Below is a small trained network, with its code and all its weights. Each question gives an input and a target symbol and asks what happens when units are switched off, that is, made to give their printed mean instead of their output.

import numpy as np


def w(rows, s, z=0):
    codes = np.array(rows[::2]) - 128.0
    scale = np.full(codes.shape[1], s)
    scale[-1] = z or s
    return codes * scale


def norm(h):
    return h / np.sqrt((h * h).mean(-1, keepdims=True) + 1e-5)


def f(y):
    return y / 2 * (1 + np.tanh(0.7978845608 * (y + 0.044715 * y**3)))


def softmax(a):
    e = np.exp(a - a.max(-1, keepdims=True))
    return e / e.sum(-1, keepdims=True)


def log_softmax(a):
    a = a - a.max(-1, keepdims=True)
    return a - np.log(np.exp(a).sum(-1, keepdims=True))


def net(x, mask):
    ids = ['ΓΘΣΦβδεζξτ'.index(c) for c in x.split()]
    T = len(ids)
    res = E[ids] + P[:T]
    r = norm(res)
    for j in range(3):
        rows = slice(2 * j, 2 * j + 2)
        q, k, v = (r @ M[0][rows].T for M in (Q, K, V))
        z = softmax(np.where(np.tri(T) > 0, q @ k.T / 2**0.5, -1e9)) @ v
        o = O[0][rows]
        res = res + np.where(mask[j], z, o[:, -1]) @ o[:, :-1]
    y = f(norm(res) @ A[0][:, :-1].T + A[0][:, -1])
    res = res + np.where(mask[3:11], y, B[0][:, -1]) @ B[0][:, :-1]
    return log_softmax(norm(res)[-1] @ U[:, :-1].T + U[:, -1])


Q, K, V, O, A, B = {}, {}, {}, {}, {}, {}
E = w([
[103,213,188,112,166],'Γ',
[219,75,127,32,191],'Θ',
[195,181,210,142,140],'Σ',
[230,121,126,96,134],'Φ',
[62,185,156,202,110],'β',
[139,192,151,222,81],'δ',
[6,89,220,182,200],'ε',
[146,162,33,149,145],'ζ',
[82,101,92,163,250],'ξ',
[144,83,143,198,183],'τ',
],0.021)
P = w([
[149,255,201,84,228],'0',
[170,239,181,127,178],'1',
[155,210,158,166,163],'2',
[165,141,93,171,112],'3',
[188,146,109,223,54],'4',
[214,88,85,227,22],'5',
],0.0078)
Q[0] = w([
[187,125,144,218,179],'h0',
[137,108,162,115,43],'h0',
[192,126,162,225,202],'h1',
[166,124,154,178,75],'h1',
[239,112,150,110,210],'h2',
[165,173,165,252,249],'h2',
],0.03)
K[0] = w([
[130,28,56,196,125],'h0',
[83,122,128,63,78],'h0',
[101,39,46,227,118],'h1',
[89,66,96,113,106],'h1',
[93,4,152,188,86],'h2',
[216,148,32,219,49],'h2',
],0.028)
V[0] = w([
[163,93,149,91,4],'h0',
[108,220,20,60,99],'h0',
[224,173,59,200,175],'h1',
[171,114,143,68,177],'h1',
[125,157,65,121,170],'h2',
[158,101,104,218,157],'h2',
],0.039)
O[0] = w([
[130,126,44,131,65,15],'h0',
[124,251,179,53,77,59],'h0',
[133,80,204,169,58,255],'h1',
[124,60,109,60,110,116],'h1',
[87,129,177,110,112,145],'h2',
[138,73,155,179,114,207],'h2',
],0.029,0.043)
A[0] = w([
[98,143,101,112,101,45],'n0',
[161,110,215,142,65,18],'n1',
[106,92,165,161,245,218],'n2',
[140,102,84,128,188,134],'n3',
[125,140,64,55,112,222],'n4',
[135,187,62,252,135,255],'n5',
[130,199,142,118,21,205],'n6',
[133,62,44,150,24,41],'n7',
],0.025,0.0029)
B[0] = w([
[150,109,141,84,117,125],'n0',
[249,160,80,119,152,246],'n1',
[179,182,85,62,138,252],'n2',
[106,63,150,53,145,146],'n3',
[103,81,202,64,135,129],'n4',
[215,173,113,106,230,167],'n5',
[67,88,245,173,84,163],'n6',
[253,192,88,80,118,155],'n7',
],0.028,0.024)
U = w([
[178,114,191,103,180,223],'Γ',
[208,172,94,225,117,111],'Θ',
[210,103,67,103,118,2],'Σ',
[54,185,166,150,54,121],'Φ',
[195,111,61,81,20,41],'β',
[153,237,82,177,177,44],'δ',
[80,77,88,60,111,56],'ε',
[85,159,106,108,149,54],'ζ',
[47,10,80,237,136,115],'ξ',
[86,150,2,111,207,150],'τ',
],0.0081,0.0061)

Each question gives the input, a string of symbols that net reads in full, and the target symbol t.
The units are the heads (2 rows each of Q, K, V and O) and the neurons (one row each of A and B). Each row of codes is followed by its name. A weight is (code - 128) times the scale printed after its matrix; where a second scale follows, it is the last column's (O, A, B and U).
mask holds one flag per unit, heads first, then neurons. A switched-off unit (its flag False) gives its mean, the last column of its rows in O or B, instead of its output. The means were averaged over made-up inputs and are rounded, as every weight is.
A unit's drop is (log p(t) with every unit on - log p(t) with that unit switched off) / (log p(t) with every unit on - log p(t) with every unit switched off).
The circuit of an input: a set's keep is (log p(t) with only the set's units on - log p(t) with every unit switched off) / (log p(t) with every unit on - log p(t) with every unit switched off). Starting from all 11 units, units are removed one at a time, each time the one whose removal leaves the highest keep (on an exact tie, the one counted first), for as long as the keep stays at least 0.8.
circuit, biggest first: the units of the circuit, biggest drop first
most important unit: the unit with the biggest drop
top k neurons: the k neurons with the biggest drops, biggest first
heads that matter: for each layer, one digit per head in row order, 1 if its drop is at least 0.15 and else 0, layers parted by /
drop of u: that unit's drop, to one decimal
input Θ Φ Γ Φ, target β: top neuron -> n7
input Σ ζ Φ, target Φ: heads that matter -> 100
input ε Φ Γ, target τ: heads that matter -> 010
input τ τ ζ τ, target ξ: heads that matter -> 100
input Φ Σ Σ β Φ ζ, target Φ: circuit, biggest first -> h0; n6
input Γ ε Θ, target τ: heads that matter -> 010
input Φ Φ Γ, target β: circuit, biggest first -> h0; h1
input Σ δ Φ, target Θ: heads that matter -> 110
input τ τ β, target ξ: heads that matter -> 100
input Σ Σ Φ δ Θ, target Θ: circuit, biggest first -> h0; h1
input ε τ ξ, target ξ: drop of h0 -> 0.6
input Φ ε δ, target τ: drop of h0 -> 0.0
input Θ Σ β τ δ ξ, target ξ: drop of h0 -> 0.9
input Φ ξ ε ε Σ Φ, target τ: most important unit -> h1
